[52 -22 60 38 -17 39 -13 69 -27 60 66 62 65 45 -28 -53]
[-49 12 -37 -23 45 33 -62 17 -29 56 33 -12 56 -26 26 73]
[53 66 59 -25 15 -53 71 53 -13 -66 -38 -33 -14 -25 -37 -31]
[8 30 0 31 -70 19 24 2 -60 -19 -35 1 -8 -26 -55 66]
[-71 41 4 49 -72 -17 2 -50 -72 -28 51 9 38 -71 -21 -55]
[22 72 66 -54 25 -64 -40 -51 -11 53 -54 19 -73 -11 -59 31]
:
[53 66 59 -25 15 -53 71 53 -13 -66 -38 -33 -14 -25 -37 -31]
[52 -22 60 38 -17 39 -13 69 -27 60 66 62 65 45 -28 -53]
[22 72 66 -54 25 -64 -40 -51 -11 53 -54 19 -73 -11 -59 31]
[8 30 0 31 -70 19 24 2 -60 -19 -35 1 -8 -26 -55 66]
[-49 12 -37 -23 45 33 -62 17 -29 56 33 -12 56 -26 26 73]
[-71 41 4 49 -72 -17 2 -50 -72 -28 51 9 38 -71 -21 -55]

[-35 -1 34 -8 53 69 -14 17 34 45 -71 39 35 -27 60]
[-4 -44 49 13 -44 -22 51 -58 37 -52 2 26 8 59 -51]
[33 67 21 0 22 41 -3 -42 -19 34 -11 -55 52 16 -34]
[-18 39 -59 9 -4 32 20 -6 68 -58 4 -59 -18 -49 -8]
:
[33 67 21 0 22 41 -3 -42 -19 34 -11 -55 52 16 -34]
[-4 -44 49 13 -44 -22 51 -58 37 -52 2 26 8 59 -51]
[-18 39 -59 9 -4 32 20 -6 68 -58 4 -59 -18 -49 -8]
[-35 -1 34 -8 53 69 -14 17 34 45 -71 39 35 -27 60]

[-20 13 9 11 44 -3 -23 19]
[5 23 -33 -23 28 -17 -7 17]
[32 8 0 31 -46 8 32 39]
[73 13 -73 -86 -60 -12 74 -36]
[-27 3 13 -29 73 3 -25 -38]
[-7 20 -16 -3 25 -13 -10 30]
:
[73 13 -73 -86 -60 -12 74 -36]
[32 8 0 31 -46 8 32 39]
[5 23 -33 -23 28 -17 -7 17]
[-7 20 -16 -3 25 -13 -10 30]
[-20 13 9 11 44 -3 -23 19]
[-27 3 13 -29 73 3 -25 -38]

[-52 87 0 50]
[-25 -3 -1 79]
[40 5 -6 11]
[-20 22 3 51]
:
[40 5 -6 11]
[-20 22 3 51]
[-25 -3 -1 79]
[-52 87 0 50]

[73 -50 -34 39 53 44 79 -23 12 -46]
[35 21 54 81 50 -2 44 68 -79 -70]
[-21 54 -67 -73 54 71 45 18 78 20]
[-63 84 -37 20 27 54 -33 68 13 -40]
[61 -88 31 0 -51 -49 3 -71 -11 56]
[-16 -35 79 71 -61 -92 -54 -12 -86 -28]
[-44 -20 -40 -72 -65 -6 -68 -51 68 88]
[-76 55 28 -62 -80 -60 -83 51 -17 52]
:
[73 -50 -34 39 53 44 79 -23 12 -46]
[61 -88 31 0 -51 -49 3 -71 -11 56]
[35 21 54 81 50 -2 44 68 -79 -70]
[-16 -35 79 71 -61 -92 -54 -12 -86 -28]
[-21 54 -67 -73 54 71 45 18 78 20]
[-44 -20 -40 -72 -65 -6 -68 -51 68 88]
[-63 84 -37 20 27 54 -33 68 13 -40]
[-76 55 28 -62 -80 -60 -83 51 -17 52]

[-39 52 -7 -30 43 -8 67 -42 21 53 -66]
[0 19 34 8 8 -18 31 77 72 -17 -33]
[-12 -1 4 -6 1 -3 -14 2 -13 -39 10]
[3 -13 14 -3 -26 -25 17 -4 -3 -74 -8]
:
[3 -13 14 -3 -26 -25 17 -4 -3 -74 -8]
[0 19 34 8 8 -18 31 77 72 -17 -33]
[-12 -1 4 -6 1 -3 -14 2 -13 -39 10]
[-39 52 -7 -30 43 -8 67 -42 21 53 -66]

[1 -54]
[22 17]
[-45 22]
[-48 -26]
[78 -69]
[-34 -49]
[13 33]
[-36 9]
[-10 28]
[-13 -74]
[-44 31]
[-33 -8]
:
[78 -69]
[22 17]
[13 33]
[1 -54]
[-10 28]
[-13 -74]
[-33 -8]
[-34 -49]
[-36 9]
[-44 31]
[-45 22]
[-48 -26]
